Each row has a name. Each question is about the rows just above it.

Columns, left to right: Q D N Z F
q495: [  69  -12   45  -64 -106]
q892: [ 69 -12  69  -1  -1]
q630: [-31 -15  44 -64 -61]
q239: [  69  -15  -32 -103  -42]
q705: [ 44   8  44 -65 -61]
The rest of the row after [-12  69]: : [-1 -1]
Go on from [-15  44] to the end of its row. : [-64 -61]
The rest of the row after [ 69 -15]: : [ -32 -103  -42]
Which column holds [-12 -12] top down? : D
Which column holds [ 69  44 -32] top down? : N
After [ 44 -64], its row goes on with : [-61]
[-64  -1 -64] is in which column, read top down? : Z

Columns, left to right: P K E G T C
q924: [-28 -98  28 -25  44  16]
q708: [-35 -11  28 -25  43  16]
q976: [-35 -11  28 -25 -12 -35]
q583: [-28 -11  28  35 -61  16]
q470: [-28 -87  28 -10 -35 -11]
q728: [-28 -11  28 -19 -12  16]
Go on from [-25  43] to the end of its row. : [16]
How many times does q976 hold [-35]? : 2
Times [28] occurs in q924: : 1

Columns, left to right: M J L W
q546: [96 -5  4 25]
q969: [ 96  -5   5 -47]
q529: [102   7 -27  83]
q56: [ 98 -13  13  11]
q551: [ 48 -15   5   6]
q338: [ 80  11 -23  66]
Which column holds [13  5] top down? : L
The rest of the row after [96 -5  4]: : [25]

Columns, left to right: V B A Y
q770: [21 30 17  2]
q309: [-15  50  26  26]
q727: [18 -9 17 -1]
q146: [-12  31  -9  51]
q209: [47 30 38 24]
q4: [  4 -25  -1 -13]
q417: [ -6 -28  -1  -1]
q600: [-38  -3 -21 -48]
q416: [ 26 -33  26  45]
q284: [ 32  32 -32 -32]
Count of [-33] in q416: : 1
Times [-32] occurs in q284: : 2
Which column holds [ 50  -9  31  30 -25 -28  -3] top down? : B
[ 26  17  -9  38  -1  -1 -21  26] is in which column, read top down? : A
Count of [-9] in q146: : 1
The rest of the row after [ -6 -28]: : [-1 -1]

Columns, left to right: X R H S
q398: [-6  6 -4 24]
q149: [18 84 74  8]
q766: [-63 -46 -45  -4]
q767: [20 39 35 52]
q92: [13 59 48 13]
q365: [-59  29  14  25]
Go on from [59 48] to the end of its row. : [13]
Times [48] occurs in q92: : 1
How many times does q766 hold [-46]? : 1
[ 18 -63  20  13 -59] is in which column, read top down? : X

Columns, left to right: natan Vanu Nebov Sato Gono
q846: [ 42  52  -1 -96  74]
q378: [-69 -70  -1  65 -37]
q349: [  3  25  -2 -31  35]
q699: [  3  25  -1  66 -49]
Go on from [ 3 25 -2] to the end of its row. : [-31  35]
The rest of the row after [-1 66]: : [-49]

Columns, left to right: Nume favi vege rogup vovu zer mude
q34: [-39 -37  56  38 -56  86  -1]
q606: [-14 -50   1 -39   3 -34  63]
q424: [-40 -40  26 -40  26 -57   2]
q656: [-40  19 -40  19 -58  20 -42]
q989: [-39 -37  56   2  28 -44   8]
q316: [-40  19 -40  19 -59  97   6]
Times [-41] occurs in q424: : 0
Count of [19] in q316: : 2
[ 26 -40  56 -40] is in which column, read top down? : vege
Go on from [ 19 -40  19 -59] to the end of its row. : [97  6]
Count of [7] in q316: : 0
Which column holds this, read top down? [ 3 26] : vovu
Go on from [-39   3] to the end of its row. : [-34  63]

Columns, left to right: Galo domuf bop nufe romen
q839: [-73  53  45  78  77]
q814: [ -6  42 -38  31 -46]
q927: [-73  53  45  78  49]
q493: [-73  53  45  78  48]
q313: [ -6  42  79  31 -46]
q384: [-11 -91  -4  51  -4]
q33: [ 66 -89  18 -60  20]
q730: [-73  60 -57  62 -61]
q759: [ -5 -81   0  76   4]
q870: [ -5  42 -28  12 -27]
[-60  62  76  12] is in which column, read top down? : nufe
[45 79] is in which column, read top down? : bop
Which column holds [ 79  -4  18 -57] top down? : bop
After [ 18 -60], its row goes on with : [20]
Whose row is [-73  60 -57  62 -61]? : q730
Go on from [-73  60] to the end of its row. : [-57  62 -61]

Columns, left to right: gota lozir Fen Kof
q375: [-20 -20 -20 -20]
q751: [91 13 14 80]
q134: [17 -7 14 35]
q903: [ 36 -12  14  35]
q88: [-2 -2 14 81]
q264: [ 73 -23  14  80]
[91 17] is in which column, read top down? : gota
[-20  14] is in which column, read top down? : Fen
After [-23  14], its row goes on with : [80]
Which column holds [-2 73] top down? : gota
Times [14] occurs in q88: : 1
Times [-20] occurs in q375: : 4

Columns, left to right: zev giz nin nop Puf Bamen Tiza zad
q676: [ -6 -64 -29  -3 -29  -1  -4 -30]
q638: [ 18 -22 -29  -3 -35  82 -53 -26]
q611: [ 2  5  1 -3 -2 -3  1 -4]
q281: [ -9 -14  15  16   4 -15  18   4]
q885: [ 18 -22 -29  -3 -35  82 -20 -26]
q605: [ 18   8 -28 -23 -11  42 -23  -2]
q125: [  5 -45   0  16 -28  12 -16 -28]
q197: [ -7 -64   6  15 -28  -2   4 -34]
[ -3  16  -3 -23  16  15] is in which column, read top down? : nop
After [ -7 -64], its row goes on with : [  6  15 -28  -2   4 -34]
[-53   1  18 -20 -23 -16   4] is in which column, read top down? : Tiza
Which column holds this, read top down? [-30 -26  -4] : zad
Which column holds [-29 -29   1  15 -29 -28   0] top down? : nin

Columns, left to right: sig keton gobu norob Gud
q155: [ 18  18 -35 -35 -35]
q973: [ 32  17  51 -74 -54]
q595: [-107   40   40   73 -107]
q415: [ 105   40  -24   58 -110]
q697: [ 39  17  13  54 -43]
The rest of the row after [18 18]: : [-35 -35 -35]
Times [18] occurs in q155: : 2
Go on from [ 17  51 -74] to the end of its row. : [-54]
Times [40] occurs in q595: : 2

Columns, left to right: nupa Zefam zuko nit zadon Fufik
q576: [ -73  -35   19 -101  -11   -1]
q215: [-74 -30 -30 -74 -74 -74]
q474: [-103  -34   18  -74   10   -5]
After [-73 -35], its row goes on with : [  19 -101  -11   -1]
Count of [-74] in q215: : 4
Which column holds this, read top down? [ 19 -30] : zuko
Go on from [-35  19] to the end of its row. : [-101  -11   -1]
Which column holds this, read top down? [-74  -5] : Fufik

Columns, left to right: tus Dev Kipen tib natun kaboz
q741: [ -63 -100  -44   27   17   67]
q811: [ -28 -100  -40    9   44  -29]
q82: [ -39 -100  -43  -68  -67   -8]
q734: [ -52 -100   -4  -29   23  -52]
q617: [ 54  54  -4 -29  54  54]
q302: [   1 -100  -10  -19  -37   35]
q319: [  13 -100    7   -3   20    7]
q608: [   7 -100   -6    6   24   13]
q929: [ -10 -100   -6    4  -15    8]
Which column holds [ -8 -52  54  35   7] top down? : kaboz
Count of [23] in q734: : 1
How many times does q617 hold [54]? : 4

Columns, left to right: suk gaba leb zuz Boz
q633: [-24  21  36  -4   4]
q363: [-20  12  18  20  -5]
q679: [-13   6  26  20  -7]
q801: [-14  -3  17  20  -5]
q749: [-26  13  36  -3   4]
q335: [-17 -18  23  23 -13]
q537: [-34 -10  25  29 -10]
q998: [-22 -22  -2  21 -26]
q138: [-16 -20  62  45  27]
q845: [ -50 -109    5  -46  -14]
Go on from [-17 -18  23  23] to the end of its row. : [-13]
Which column holds [-20 -13 -14 -26] top down? : suk

Columns, left to right: teden nof zurur Mulo zuva razon
q520: [-107   46 -103  101   35  -88]
q649: [-114   72   72   72   25 -104]
q700: [ -84   92 -100   10   54  -90]
q18: [  0 102 102 102   0 -76]
Which column holds this, read top down? [-114  -84] : teden
How many times does q649 hold [72]? : 3
[-104  -90] is in which column, read top down? : razon
Times [102] occurs in q18: : 3

Columns, left to right: Sonef losud Bim susum
q128: [-71  47 -53  71]
q135: [  -3 -108   92   75]
q434: [73 10 73 76]
q352: [ -1 -10   4  71]
q449: [-12  62   3  -8]
q640: [-71  47 -52 -87]
q884: [-71  47 -52 -88]
Times [-87] occurs in q884: : 0
How many times does q640 hold [-71]? : 1
Which column holds this, read top down? [-10  62  47  47] : losud
Which column holds [ 10 -10  62  47  47] top down? : losud
Go on from [-108   92] to the end of its row. : [75]
How many times does q434 hold [76]? : 1
Whose row is [-12  62   3  -8]? : q449

Columns, left to right: Vuro teze napoz zigeg tusok gebam lelut
q958: [  6   4  -6 -14   8  18  -6]
q865: [ -3  15  15   8   2 -19 -19]
q150: [-29  14  15 -73  95  25   1]
Times [16] occurs in q865: : 0
Go on from [15 15  8] to the end of its row. : [  2 -19 -19]
How many times does q865 hold [2]? : 1

